[  0   0  -2 -24  -5  -2   2  17   0  -7  -5  -2  -4   4   4   3   7  -1
   2   8  -1  -2   9  -2   0   2] => <36> & (62)
[ -3   1   1 -20   3  -4   0   4  -2   2   1   2  -6   8   1   2  -9  -1
   0   3  -4   0  17  -3  -4   4] => <36> & (60)
[  1  -1   5 -14  -2   2  -3   7   0  -3   3   1   0  -2   3   1   3  -3
  -2  -4  -1  -2  10  -8  -8   7] => <43> & (52)
[ -2   0  -1  -3  -4   1   2  12   6  -6  -3  -1   9 -12   3  -6  14   1
  -2   1   7   0  -3   0   1   2] => <43> & (58)
[ -8   0   2   0   3   3   0   3   2   2   1  -1  -1 -12   2  -2   7   1
  -1  -5   5  -2   2   0  -2   1] => <43> & (52)
[ -4  -1  -1   6   1   7   6  -1  -1   0   0   0  -2 -11   1  -1  14   1
   0   1   7  -3  -7   3   2   2] => <43> & (52)
[  0  -6  -2 -13   0  -2   3  12   1  -2   2  -2   2  -2   1   3  -3  -3
   3  -5   4  -3   2  -2  -1   5] => <43> & (62)
[  1   1   0 -42   5  -3  -6  11  -1  -1   0  -4  -1  17   4   0 -23  -5
  -8   1  -8   0  11  -6  -6  -1] => <43> & (52)
[  1   3   0 -13   5  -2  10  26  -5  -6  -2  -6 -10 -12   0  -1  16   4
   6   3  10   1  13  -6   1   6] => <36> & (58)
[  2   3  -1   4  16   3   1   6   0  -6   2  -7 -12  -4   4   0  -9   2
  -1  -7  13  -1   7   0  -3   1] => <36> & (52)
[  3   8  -1 -52   1  -6   4  18  -9  -5  -6 -12   1  34   0  14 -21  -1
 -10   3 -10  21   7 -14 -25  -1] => <43> & (52)
[  0   0  -8 -13  -3  -1   6  14   0  -8  -2  -1  -4  -2   0  -4   3   0
   1   8   2   0  13  -5  -1  -1] => <36> & (61)
[  1   1   0 -14   3  -7  -2  27   2  -7  -4   1 -12  -9  -2   0   0   1
  10  -5   2   4  27  -7  -1   1] => <36> & (58)
[ -2   0  -2 -33   4   1  -3   9   0   0  -1  -8  -7  21  -1   2 -21  -3
  -5   2  -5  -2  16  -7 -11   2] => <36> & (52)
[  1   2  -4 -39  -2 -16  -8  16  -5  -5  -3   0  -7  14   5  -8 -14  -3
  -1   5  -1  -3  20  -6  -4  -4] => <36> & (60)
[  1   9   2 -35   4  -8  -3  14   2   2   0  -3  -9   5   1   0  -5  -2
  -4   1  -9   2  22  -1 -10   1] => <36> & (52)
[ -6  -4   4   4  -1   1  -1  15   5  -8  -2  -1  -2 -16   1  -7   7   3
   3   2  13   2   5  -1   2   3] => <43> & (61)
[  4  -1  -2 -15  13  -3  -3  15  -1   5   1  -2  -6   6   0   0  -9  -1
   0  -2  -5   4  17  -5  -1   3] => <36> & (52)
[  1   9  -3 -19   0   1   0  11   7   1  -1  -5  -1  13   2   5  -9   1
  -3   5   4  -1   2  -7  -8   1] => <43> & (58)
[ -2   2  -1 -39  -8  -1  -1  31  -1 -14  -4  -1  -2  -1   0  -4  -2   0
  -1  11   1  -1  19  -4  -7  -2] => <43> & (61)
[ -1  -1  -1 -25  -3   4  -1  -2  -1  -1  -2   7   0   4  -3   4  -2  -4
   0   7  -9  -1   4  -3  -4   3] => <43> & (62)
[  1   1  -4  -9   6   4   2   7  -2  -1  -4  -6   4  11   2  -1  -4  -6
 -13   3   4   1  -9  -1  -1   6] => <43> & (61)
[  2   1 -10 -23   0   4   4  24   1  -6  -5   3  -2   1   5  -4   9   1
  -3   6   1   6   3  -9  -3  -1] => <36> & (61)

[  0   3   1  -2  -1   0  -4   9   7   6  -1  -2  -3  -3   3  -2   3 -10
   3  -2   0   0  -3   6  -3   6] => (7) & <38>
[ 1  5  0 -4  0  2 -6  6  6  5  1 -4 -2 -4  1 -1  2 -8  3  1 -1  3 -6  6
 -2  4] => (7) & <38>
[  0   2  -1  -1   0   3 -15   4   7   4  -1  -3  -4  -3  -1  -3   5 -11
   4   0  -1   2  -6   6  -2   4] => (8) & <38>
[ -2   4  -1  -8  -4   2 -10   9   7   8  -2  -3  -3  -4  -2   1   4 -11
   4   0   2   4  -6   7  -1   4] => (13) & <38>
[ -1   2  -1  -7   5   5 -11   0   3   8   4  -5  -5  -3  -4   2   3  -5
   0  -4  -3  -1  -3   4  -2   6] => (8) & <31>
[  0   0  -2  -4   1   2  -7   5   9   4   2  -4  -3  -5   1  -2   3 -11
   3   0  -1   3 -12   6  -4   4] => (7) & <38>
[ 1  3 -3 -9  4  4 -8  2  3  6  3 -4 -4 -5  0  2  1 -6  1 -3 -2  2 -7  8
 -2  2] => (8) & <31>
[ 3  2  1  1  1  1  1  4  3  3  0 -3 -2 -6  5  1  2 -3  0  0 -1 -1 -2  2
 -2  4] => (7) & <38>
[  0   4   0  -1  -4   0  -3  13   5   5   0  -2  -3  -4   7   2   1 -12
   3   0   0   0  -1   7  -5   6] => (7) & <38>
[-1  0  0  1  1  4 -2  8  6  4  3 -6 -4 -3  3  0  2 -8  3  0 -1  1 -7  5
  1  5] => (7) & <38>
[  1   2  -3  -3  -1   0  -6   8   8   8   1  -6   0  -7   6  -1   3 -13
   3   1  -1   3 -11   8  -1   7] => (7) & <38>
[-3  1  2 -4  2  3 -9  4  7  5 -3 -5  0  0 -6 -2  5 -9  3  0  0  3 -5  6
  0  2] => (7) & <38>
[-4  2  3 -5  2  6 -8  7  6  4  2 -4 -5 -2 -5 -2  5 -6  4 -2  0  2 -2  7
 -3  6] => (7) & <38>
[-1  3  2 -3 -2  2 -3  5  7  5 -2 -3 -5 -2 -2  1  3 -9  3 -1  1  3 -4  4
 -1  4] => (8) & <38>
[ 0  2 -2 -4 -2 -1 -3  3  6  6  0 -5  0 -4  4  2  0 -6  3  2  2  3 -9  5
 -1  3] => (8) & <38>
[-1  3  1 -5 -3  1 -7  7  4  6 -1 -2 -2 -3 -1 -1  3 -9  1 -2  0  1 -1  5
 -1  6] => (7) & <38>
[ 1  0  0 -2  1  0 -2  4  6  6  0 -4 -3 -2  2  0  1 -8  2  0 -1  2 -8  4
 -2  3] => (7) & <38>
[ -2   5   0  -6   0   4 -10   6  11  10  -3  -3  -6  -4  -4   1   5 -15
   3  -2   1   2  -4   7  -1   6] => (7) & <38>
[ -2   6   0  -6  -2   1  -5  16   4   4   1  -2  -3  -2   6   3   2 -11
   4  -1   0   3  -5   9  -5   7] => (7) & <38>
[-4 -1  2  0 -1  2 -5 -2  4  2 -3 -3 -1 -2 -9 -1  4 -1  1  3  1  0 -3  0
  4  1] => (7) & <38>
[  1   3  -1  -1  -2   0  -3  10   3   3  -2   1  -3  -2   4   1   3 -11
   2  -2   1   1   3   6  -5   2] => (7) & <38>
[  0   2  -3  -8   0   1  -8   5   8   6  -2  -3  -3  -5   0  -1   4 -13
   4  -1  -1   2  -8   5  -2   4] => (13) & <38>
[ -2   3  -1  -4  -1   3  -9   9   5   5  -1  -2  -3  -1  -1  -2   4 -11
   4  -1   0   2  -2   6  -2   4] => (7) & <38>
[ -1   3   0  -3   0  -2  -8   9   6   6  -1  -4  -3  -3   2  -1   5 -10
   4   0  -1   0  -1   6  -1   7] => (8) & <38>
[ -1   2   2  -2   0   3  -6   9   6   6   0  -5  -3  -4   0   0   3 -10
   4   1  -1   2  -3   6  -3   6] => (8) & <38>
[ -3   4   1  -4  -3   1  -7  10   8   6  -2  -4  -1  -4   2  -1   4 -10
   5   1   4   3  -5   8  -1   6] => (8) & <38>
[ 1  4  1  1 -1  1 -5  1  7  7 -1 -3 -3 -4 -2 -1  5 -8  3  0 -1 -2  0  4
  0  8] => (8) & <38>
[-1  1  0 -6  0  1 -5  2  4  5 -1 -4  0 -3 -3  2  3 -8  3  1  0  4 -8  4
 -1  2] => (13) & <38>
[ -2   4   0  -5  -1   1  -5   5   6   4   0  -7  -2  -4   0   1   2  -7
   2  -8   0   2 -11   6  -1   5] => (8) & <38>
[-1  5  0 -9  3  2 -8  4  4  6  0 -3 -4 -3 -1  3  1 -7  0 -3 -2  1 -4  4
 -4  3] => (13) & <31>

[  0  -3   0   0   2  -2  -3   1  -3  -2   1   1  -3   1  -6   1 -10   3
  -3   1   0  -1   4   0   0   0] => <80> & <55>
[ 0 -2 -5 -1  0 -3 -1 -1 -2 -2 -2  5  8 -4 -1  0  3  1 -1  2  0 -2  6 -2
 -6 -2] => <85> & <62>
[-2 -1 10 -3  9  2  0 -3 -2  4  2  1 12 -5  3 -3 -5 -3 -5 -2 -1  0 15  2
  2  3] => <75> & <62>
[ 2 -8 -5 -4  5  1 -3  4  0  1  0  0 -5 -1  1  1  5 -4  4  2 -4 -2  2 -1
 -1 -3] => <85> & <62>
[ -1  -6   4  -8  -1  -4  -6  -3  -2  -2  -2   2   1   3   4   1 -10  -3
   2   1  -4  -5   7   1  -2  -7] => <83> & <62>
[-2  2  1 -9 -7 -1  1 -1  7 -3  4  1 -2  2  1  3 -2  1  1 -1 -3 -6  4 -4
  0 -1] => <85> & <59>
[ -2  -2 -10 -14   0   3  -4   7   3   0   2   4   0   4  -2   2   0   2
   2  -1  -2  -5   2  -2   1  -4] => <83> & <55>
[-4 -6  3 -4 -5 -5 -7  2  2 -2  3  6 -9  1  2 -1 -1  0  2 -3 -3 -3  3 -2
 -2 -2] => <85> & <55>
[ -1   4  -6 -16  -1  14   1   2  -6   0   3  -3   8   2   0   1  -4   4
   0   2   0  -6   4  -1   0  -1] => <80> & <59>
[  0  -3  -3 -19  -1   6  -3   1   6   4  -1  -4  -5   0   4   3  -3  -2
   5   2  -4  -1   5   0   0  -2] => <80> & <59>
[ 0 -5  7 -7 -1 -6 -2 -3 -3 -3 -1  4 -2 -1  3  2 -6 -1  3  3 -9 -5  6 -1
  0  0] => <83> & <62>
[ -1  -4  -1 -14   0  -6  -4  -3  -3   0   0   7   2  -6   2   1  -8  -2
   3   0  -4  -8   2  -1   0  -2] => <86> & <62>
[ -1  -1   7  -6   2  -2   0  -6   0  -1  -1  -1  12   2   1   0 -14  -2
   2   1  -3  -3   9   3   0  -1] => <80> & <62>
[  1  -7  -8 -12   3   4  -2   8   5   4  -2  -5 -29   4   2  -2  -9  -3
   2   1   1   0  -8  -1   0   1] => <75> & <55>
[ 2 -3  1  1 -4 -6 -2 -6 -6 -5  1  1  7  1  2 -4 -7 -4  2  0 -7 -7  5  0
 -2  0] => <85> & <62>
[ 2 -1  0 -5  0 -5  2 -3 -4 -4  0  2  3  1  1  0 -6 -4  2  7 -2 -6  2  0
 -1  0] => <83> & <62>
[ -2  -3   3 -11   0  -4  -3   2  -4  -5   2   4   8   5   2   0  -3  -3
  -1  -2  -5  -9   8   1   4   0] => <85> & <62>
[ 0  1  0  5  5 -1  8 -1 -2  2 -1 -1 21  9  0 -1 -5  0 -1 -1  1  1  5  2
  2  4] => <80> & <62>
[  0   0  -3 -11  -3   3   1  -1   6  -2  -1  -5  -7   4  -1   2 -12  -1
   3   1  -1  -3  -1   1  -3   0] => <80> & <59>
[-1 -6  1 -2  0 -4 -3 -3 -8 -2  0  1 10  0  2  0 -9 -4  2 -5 -5 -5  9  1
  0 -1] => <83> & <62>
[ -1   1 -12  -7   0   1   1   2  -5   0   1   4   0   0   0  -2   0  -1
  -4   1  -1  -5  -2   0   0   2] => <85> & <66>
[  1  -4  -4 -12   1  -1  -1   3   1   0   1   5   1  -3   1  -1  -2  -1
  -1  -1  -6  -2   4   2   2  -4] => <86> & <62>
[-1  0 -4 -6  6  7  2  6  5  6  0 -7  0  0 -4  0 -1  2 -5  1  0  5  1 -2
 -1  2] => <75> & <55>
[ 5 -7  3  4  3 -3  1  0 -3  5  0 -2  2  0  2 -1 -2 -4 -5  1 -2 -4  5  3
  2  4] => <75> & <62>
[  1 -14   4 -11   0  -7  -5   2   1   2  -1   2 -16   4   4   3  -4  -1
   5   0  -3  -4   1   1   1  -4] => <80> & <55>
[  2 -11  -6  -2   0   1  -1   7  -4   0   1  12   0   3   2  -3   4   2
   2   1  -3  -8   2  -2   0   0] => <83> & <55>
[ -1  -8  -1  -1  -3  -3  -8   2   1   1   0   5 -11   4   0  -6   7   2
   1   1   7  -3   4  -4   1  -4] => <85> & <55>
[ 0 -1 -6 14  7 10 -1  6  0  4  0  0 -1  2 -4 -4  2  3 -7  1  6  8 -1  1
 -1  2] => <75> & <55>
[-3  1 -2 -9  4  0 -2  3 -2  2  0  0  5 -1  4 -1  1  1 -4 -2 -3 -3  6 -1
 -5 -1] => <86> & <66>
[ -3  -5  -6 -14   4   2  -7   6  -2   4   0  -6  10   4  -2   4  -7   0
   3  -1  -3  -2  16  -1   3  -9] => <80> & <55>
[ 1 -5  2  2  4  2  3 -2 -1  1 -2 -2 -5 -1  4 -2 -7 -6  1  1 -2  1  0  0
 -4  6] => <75> & <62>
[-4 -5 -1 -7  3  0 -1 -1 -4 -1  3  5  5 -2  2 -1  1 -3  0  3 -6 -7  4  2
  0  0] => <86> & <66>
[  2  -7   2 -14   1  -4  -5   1  -8   0   1   8   0   0   2  -2  -1   0
  -1   1  -4  -6   1  -2  -3  -1] => <85> & <56>
[ -3  -3  -4 -10  -1   2  -2   3   1  10  -3   4  -5   0  -1   0  -3   2
   5   1   2   0  -2  -1   1  -7] => <80> & <55>
[  1   1  -5 -12  -2   0  -4  -3  -4   2  -2   2   5  -3   0   2  -9   0
  -1  -1  -2  -6   0   4  -2  -2] => <86> & <62>
[ -3  -1  10 -13   1  -1  -2  -5   3   0  -2  -2   7  -2   3   1  -2   0
   2   1  -4  -2  10   0   1  -5] => <80> & <56>
[-1 -3 -2 -5  3 -5  0 -2 -1  5 -3  5 11 10  1 -2  1  0  0  4  0 -1 -2 -1
  3  1] => <80> & <66>

[-1  3 -1  6 -1 -2  0  3  0 -6  6  1  5  5  1 -2  1 -1 -2  1 -4  2  0  1
 -2 -2] => <264> & (213)
[  1   2  -5  -7   0   0  -3  -2  -1  -1   1   2   1  -1 -15   0   3   3
  -1  -1  -3   0   1  -1  -3   2] => <274> & (213)
[  3   0   0  -1  -3  -1  -4  -1   1 -12  -3  -2   1   0 -13  -3   0   6
  -2   0  -5  -2   0  -2  -3  -3] => <277> & (213)
[ -2   4  -2   4  -3   0   1   4  -3  -7   4  -2   8  -1 -10  -2   4   3
  -3   1  -7  -1   2   1  -3   0] => <264> & (213)
[-3  2 -2  2 -2  0  2  2  0 -7  7 -2  3  2 -9 -2  2 -4  5  3 -6  0 -2 -1
 -3 -2] => <264> & (213)
[  0   3  -5   0  -2   0  -3   0  -1  -4   5  -1   4   1 -12  -2   2   1
  -1   1  -7   2   2  -3  -3  -2] => <274> & (213)
[ 2  4 -2  6 -1 -1 -1  2  0 -1  3  0  1  1 -1 -2 -2 -2 -2  1 -3  3  3  0
  0  0] => <264> & (216)
[ 3  1  2 -6  0 -3 -1 -1  2  3 -4  0  1  1 -3  0  4  4 -3 -2  2 -3  0 -4
 -2  1] => <274> & (211)
[ 3  1  1  4 -2  0 -2 -4 -1 -5  2 -1 -1  4 -2 -1 -4 -2 -1  5 -1  1  0 -1
  1 -2] => <277> & (216)
[  4   2  -5  -2   1  -3   0  -2   2   1   2  -1  -1   0 -10   4   1   2
  -3  -1  -4  -2   0   0  -2   4] => <274> & (216)
